Here is a tiny trained network, its code and every weight. The questions are about switching its units off for an input and a target symbol, where a switched-off unit gives its printed mean instead of its output.

import numpy as np


def w(rows, s, z=0):
    codes = np.array(rows[::2]) - 128.0
    scale = np.full(codes.shape[1], s)
    scale[-1] = z or s
    return codes * scale


def f(y):
    return y / 2 * (1 + np.tanh(0.7978845608 * (y + 0.044715 * y**3)))


def softmax(a):
    e = np.exp(a - a.max(-1, keepdims=True))
    return e / e.sum(-1, keepdims=True)


def log_softmax(a):
    a = a - a.max(-1, keepdims=True)
    return a - np.log(np.exp(a).sum(-1, keepdims=True))


def net(x, mask):
    ids = ['αγζημπστψω'.index(c) for c in x.split()]
    T = len(ids)
    res = E[ids] + P[:T]
    r = res
    for j in range(3):
        rows = slice(3 * j, 3 * j + 3)
        q, k, v = (r @ M[0][rows].T for M in (Q, K, V))
        z = softmax(np.where(np.tri(T) > 0, q @ k.T / 3**0.5, -1e9)) @ v
        o = O[0][rows]
        res = res + np.where(mask[j], z, o[:, -1]) @ o[:, :-1]
    y = f(res @ A[0][:, :-1].T + A[0][:, -1])
    res = res + np.where(mask[3:11], y, B[0][:, -1]) @ B[0][:, :-1]
    return log_softmax(res[-1] @ U[:, :-1].T + U[:, -1])


Q, K, V, O, A, B = {}, {}, {}, {}, {}, {}
E = w([
[249,48,155],'α',
[114,54,172],'γ',
[113,12,61],'ζ',
[143,27,85],'η',
[4,30,108],'μ',
[172,95,182],'π',
[148,75,242],'σ',
[175,244,92],'τ',
[157,95,164],'ψ',
[99,111,208],'ω',
],0.012)
P = w([
[101,198,68],'0',
[108,123,216],'1',
[122,170,123],'2',
[120,60,128],'3',
[132,129,245],'4',
[132,173,113],'5',
[123,50,116],'6',
[140,132,223],'7',
[124,175,112],'8',
[118,46,116],'9',
],0.012)
Q[0] = w([
[109,109,97],'H0',
[182,169,75],'H0',
[100,54,169],'H0',
[217,64,203],'H1',
[78,120,80],'H1',
[182,199,214],'H1',
[4,212,179],'H2',
[199,187,196],'H2',
[92,30,132],'H2',
],0.011)
K[0] = w([
[225,141,5],'H0',
[62,221,119],'H0',
[131,33,80],'H0',
[211,175,225],'H1',
[92,128,115],'H1',
[189,140,143],'H1',
[102,126,231],'H2',
[231,159,171],'H2',
[128,210,2],'H2',
],0.0091)
V[0] = w([
[116,81,131],'H0',
[122,65,61],'H0',
[107,38,130],'H0',
[166,174,195],'H1',
[150,190,167],'H1',
[15,95,146],'H1',
[98,185,218],'H2',
[73,149,214],'H2',
[2,80,174],'H2',
],0.011)
O[0] = w([
[74,130,123,193],'H0',
[104,99,118,250],'H0',
[51,132,111,254],'H0',
[70,194,150,84],'H1',
[103,138,108,77],'H1',
[139,92,121,202],'H1',
[22,193,130,69],'H2',
[63,184,137,81],'H2',
[102,174,1,140],'H2',
],0.0077,0.0054)
A[0] = w([
[10,92,159,250],'N0',
[183,87,154,110],'N1',
[155,192,160,70],'N2',
[97,2,183,60],'N3',
[185,214,174,3],'N4',
[193,183,43,130],'N5',
[95,134,29,120],'N6',
[228,170,25,118],'N7',
],0.0093,0.0053)
B[0] = w([
[177,191,24,230],'N0',
[102,82,185,160],'N1',
[71,159,198,142],'N2',
[78,213,232,248],'N3',
[50,121,119,146],'N4',
[74,87,235,154],'N5',
[253,91,122,165],'N6',
[40,93,186,168],'N7',
],0.0069,0.014)
U = w([
[254,153,158,62],'α',
[101,125,85,113],'γ',
[126,58,141,184],'ζ',
[146,101,149,116],'η',
[156,103,51,60],'μ',
[204,179,125,254],'π',
[69,152,80,72],'σ',
[53,154,180,44],'τ',
[166,164,109,153],'ψ',
[138,166,94,163],'ω',
],0.01,0.0051)

Each question gives the input, a string of symbols that net reads in full, and the target symbol t.
The units are the heads (3 rows each of Q, K, V and O) and the neurons (one row each of A and B). Each row of codes is followed by its name. A weight is (code - 128) times the scale printed after its matrix; where a second scale follows, it is the last column's (O, A, B and U).
mask holds one flag per unit, heads first, then neurons. A switched-off unit (its flag False) gives its mean, the last column of its rows in O or B, instead of its output. The means were averaged over made-up inputs and are rounded, as every weight is.
A unit's drop is (log p(t) with every unit on - log p(t) with that unit switched off) / (log p(t) with every unit on - log p(t) with every unit switched off).
The circuit of an input: a set's keep is (log p(t) with only the set's units on - log p(t) with every unit switched off) / (log p(t) with every unit on - log p(t) with every unit switched off). Starting from all 11 units, units are removed one at a time, each time the one whose removal leaves the highest keep (on an exact tie, the one counted first), for as long as the keep stays at least 0.8.
circuit, biggest first: the units of the circuit, biggest drop first
most important unit: the unit with the biggest drop
k most important neurons: the k neurons with the biggest drops, biggest first
which heads matter: for each layer, one digit per head in row order, 1 if its drop is at least 0.15 and else 0, layers parted by /
drop when u is switched off: that unit's drop, to one decimal
input τ ψ ω ζ τ π σ, target τ: most important unit : H2
input ζ ω η ω τ, target σ: 2 most important neurons : [N3; N4]
input τ ζ γ ψ, target τ: 2 most important neurons : [N3; N6]
input μ μ ζ ζ ζ ω τ, target ζ: 4 most important neurons : [N0; N7; N5; N3]
input ζ ζ μ π ζ μ ω τ α τ, target ζ: which heads matter : 100
input τ τ μ τ ω ω γ, target τ: circuit, biggest first : [H2; N3]
input τ τ ζ μ, target τ: which heads matter : 011
input ζ η σ ζ ζ μ, target μ: circuit, biggest first : [H2; N6; N3]
input ζ η μ η ζ π τ ζ τ, target τ: 2 most important neurons : [N7; N5]
input ζ ζ ζ ζ τ ζ η σ σ, target σ: which heads matter : 011
input μ η η μ, target μ: 2 most important neurons : [N6; N0]
input μ ζ τ ζ μ ζ μ ψ ζ ζ, target μ: 3 most important neurons : [N6; N0; N5]
input τ ζ ζ τ ω ζ ζ τ τ ψ, target τ: drop when H2 is switched off : 1.5
input τ ζ ζ π τ τ ζ ζ ζ π, target τ: drop when H1 is switched off : -0.1
input τ ζ ζ ω τ ζ μ η ζ γ, target τ: drop when N3 is switched off : 1.0
input ζ ω ζ ψ ζ τ ζ α, target τ: most important neuron : [N6]
input τ γ ζ σ ψ η α, target τ: 2 most important neurons : [N3; N6]
